Below are the code and all the weights of a small trained network. Each question names an input and a class and asks about switching units off, where a switched-off unit gives its printed mean instead of its output.

import numpy as np


def w(rows, s, z=0):
    codes = np.array(rows[::2]) - 128.0
    scale = np.full(codes.shape[1], s)
    scale[-1] = z or s
    return codes * scale


def norm(h):
    return h / np.sqrt((h * h).mean(-1, keepdims=True) + 1e-5)


def f(y):
    return y / 2 * (1 + np.tanh(0.7978845608 * (y + 0.044715 * y**3)))


def log_softmax(a):
    a = a - a.max(-1, keepdims=True)
    return a - np.log(np.exp(a).sum(-1, keepdims=True))


def net(x, mask):
    res = np.array(x, float).reshape(1, 5) / 4 @ E
    u = 0
    for l in range(2):
        y = f(norm(res) @ A[l][:, :-1].T + A[l][:, -1])
        res = res + np.where(mask[u : u + 11], y, B[l][:, -1]) @ B[l][:, :-1]
        u += 11
    return log_softmax(norm(res)[-1] @ U[:, :-1].T + U[:, -1])


A, B = {}, {}
E = w([
[124,222,168,44,134,126,116],'x0',
[41,180,77,149,144,120,105],'x1',
[57,81,111,43,124,191,245],'x2',
[95,154,189,204,91,237,120],'x3',
[81,87,163,115,153,115,89],'x4',
],0.011)
A[0] = w([
[110,148,166,164,97,203,59,16],'0.n0',
[12,225,19,190,110,91,134,53],'0.n1',
[184,200,67,147,72,126,187,41],'0.n2',
[108,108,122,120,99,121,101,37],'0.n3',
[187,214,20,165,101,147,200,96],'0.n4',
[214,189,20,131,54,174,150,49],'0.n5',
[153,110,47,78,166,20,119,2],'0.n6',
[134,67,2,225,197,164,127,114],'0.n7',
[39,39,207,96,205,106,36,40],'0.n8',
[134,123,117,114,139,150,110,45],'0.n9',
[97,148,160,119,124,183,143,84],'0.n10',
],0.0087,0.0094)
B[0] = w([
[150,159,74,152,143,141,171,143],'0.n0',
[152,56,187,82,233,170,56,200],'0.n1',
[104,141,190,154,130,81,149,127],'0.n2',
[163,214,249,211,142,152,41,79],'0.n3',
[70,83,202,126,160,74,152,200],'0.n4',
[93,118,210,167,154,61,163,152],'0.n5',
[164,135,74,96,155,87,162,190],'0.n6',
[103,114,157,86,40,109,80,255],'0.n7',
[99,128,218,169,166,42,214,181],'0.n8',
[141,215,240,235,103,158,19,77],'0.n9',
[150,148,86,159,141,115,152,149],'0.n10',
],0.014,0.0033)
A[1] = w([
[189,168,144,187,138,68,38,74],'1.n0',
[124,233,172,50,136,129,116,111],'1.n1',
[94,147,220,191,94,214,124,115],'1.n2',
[127,83,105,81,142,127,150,222],'1.n3',
[98,125,199,158,142,86,161,85],'1.n4',
[144,117,130,163,132,99,86,81],'1.n5',
[129,158,113,177,112,216,132,75],'1.n6',
[89,145,152,74,48,110,74,100],'1.n7',
[188,88,165,105,171,176,90,47],'1.n8',
[249,84,188,103,113,148,166,1],'1.n9',
[93,136,145,159,149,169,112,61],'1.n10',
],0.014,0.0087)
B[1] = w([
[39,172,110,96,106,239,249,177],'1.n0',
[128,7,132,199,39,104,84,170],'1.n1',
[164,131,82,40,153,11,139,186],'1.n2',
[154,212,135,186,125,160,109,246],'1.n3',
[186,188,185,169,119,130,143,160],'1.n4',
[137,130,173,100,119,150,146,138],'1.n5',
[199,140,71,136,165,88,115,152],'1.n6',
[217,132,123,175,134,175,129,143],'1.n7',
[175,142,97,185,170,147,128,136],'1.n8',
[8,94,161,109,240,129,4,162],'1.n9',
[130,120,119,102,161,78,116,129],'1.n10',
],0.013,0.012)
U = w([
[195,155,36,87,171,49,146,172],'0',
[92,179,104,110,113,240,206,93],'1',
[99,121,226,150,146,51,192,253],'2',
[100,106,133,105,233,173,24,173],'3',
[161,40,110,163,6,117,75,81],'4',
[222,216,129,228,155,151,110,56],'5',
],0.022,0.0025)

Each question gives the input, the list of numbers given to net, and the class t.
The units are the neurons (one row each of A and B). Each row of codes is followed by its name. A weight is (code - 128) times the scale printed after its matrix; where a second scale follows, it is the last column's (A, B and U).
mask holds one flag per neuron, layer by layer. A switched-off neuron (its flag False) gives its mean, the last column of its row in B, instead of its output. The means were averaged over made-up inputs and are rounded, as every weight is.
A unit's drop is (log p(t) with every unit on - log p(t) with that unit switched off) / (log p(t) with every unit on - log p(t) with every unit switched off).
The circuit of an input: a set's keep is (log p(t) with only the set's units on - log p(t) with every unit switched off) / (log p(t) with every unit on - log p(t) with every unit switched off). Starting from the 12 units with the biggest drops (on a tie, the unit counted first), units are removed one at a time, each time the one whose removal leaves the highest keep (on an exact tie, the one counted first), for as long as the keep stays at least 0.8.
units of the circuit, in order: the units of the circuit, biggest drop first
top k neurons: the k neurons with the biggest drops, biggest first
k most important neurons of layer l: the k neurons of layer l with the biggest drops, biggest first
input [-8,-3,-6,-1,-7], class 4: units of the circuit, in order => 0.n7
input [2,1,-1,1,2], class 5: top 3 neurons => 0.n8; 1.n4; 1.n2
input [6,-8,4,6,-7], class 3: top 2 neurons => 1.n9; 0.n8
input [-6,5,0,-4,-6], class 2: top 3 neurons => 0.n4; 0.n5; 1.n1
input [4,-8,-8,5,-2], class 1: top 2 neurons => 1.n0; 0.n1
input [3,-3,3,-1,1], class 5: top 2 neurons => 1.n3; 1.n0
input [-1,-8,7,5,-3], class 3: top 2 neurons => 1.n9; 1.n0
input [-7,-8,7,-5,2], class 3: top 2 neurons => 1.n9; 1.n0
input [7,-6,-5,-4,-2], class 4: top 2 neurons => 1.n1; 0.n1
input [6,4,4,6,-6], class 0: 2 most important neurons of layer 1 => 1.n2; 1.n6
input [-2,-3,-2,4,6], class 2: top 2 neurons => 0.n8; 1.n3
input [-6,6,3,1,-5], class 3: top 2 neurons => 0.n1; 1.n1
input [-1,-4,7,8,2], class 0: 2 most important neurons of layer 1 => 1.n2; 1.n6
input [1,-7,1,0,1], class 3: units of the circuit, in order => 1.n9
input [8,8,-8,-2,8], class 1: top 2 neurons => 1.n0; 1.n9
input [6,-2,-3,-4,7], class 2: 2 most important neurons of layer 0 => 0.n8; 0.n7
input [2,7,-5,-1,-6], class 3: top 2 neurons => 0.n1; 0.n8
input [-4,-3,-7,6,-8], class 2: 2 most important neurons of layer 1 => 1.n2; 1.n3
input [7,-4,-6,-2,2], class 4: 2 most important neurons of layer 1 => 1.n1; 1.n3
input [6,4,-5,-3,-4], class 4: units of the circuit, in order => 1.n1
input [3,-5,7,-4,2], class 1: 2 most important neurons of layer 1 => 1.n2; 1.n3
input [-1,-1,-7,1,8], class 2: 3 most important neurons of layer 0 => 0.n8; 0.n6; 0.n10
input [-5,6,-2,6,-5], class 0: 2 most important neurons of layer 1 => 1.n2; 1.n9
input [-7,-1,-7,1,4], class 1: 2 most important neurons of layer 1 => 1.n0; 1.n1
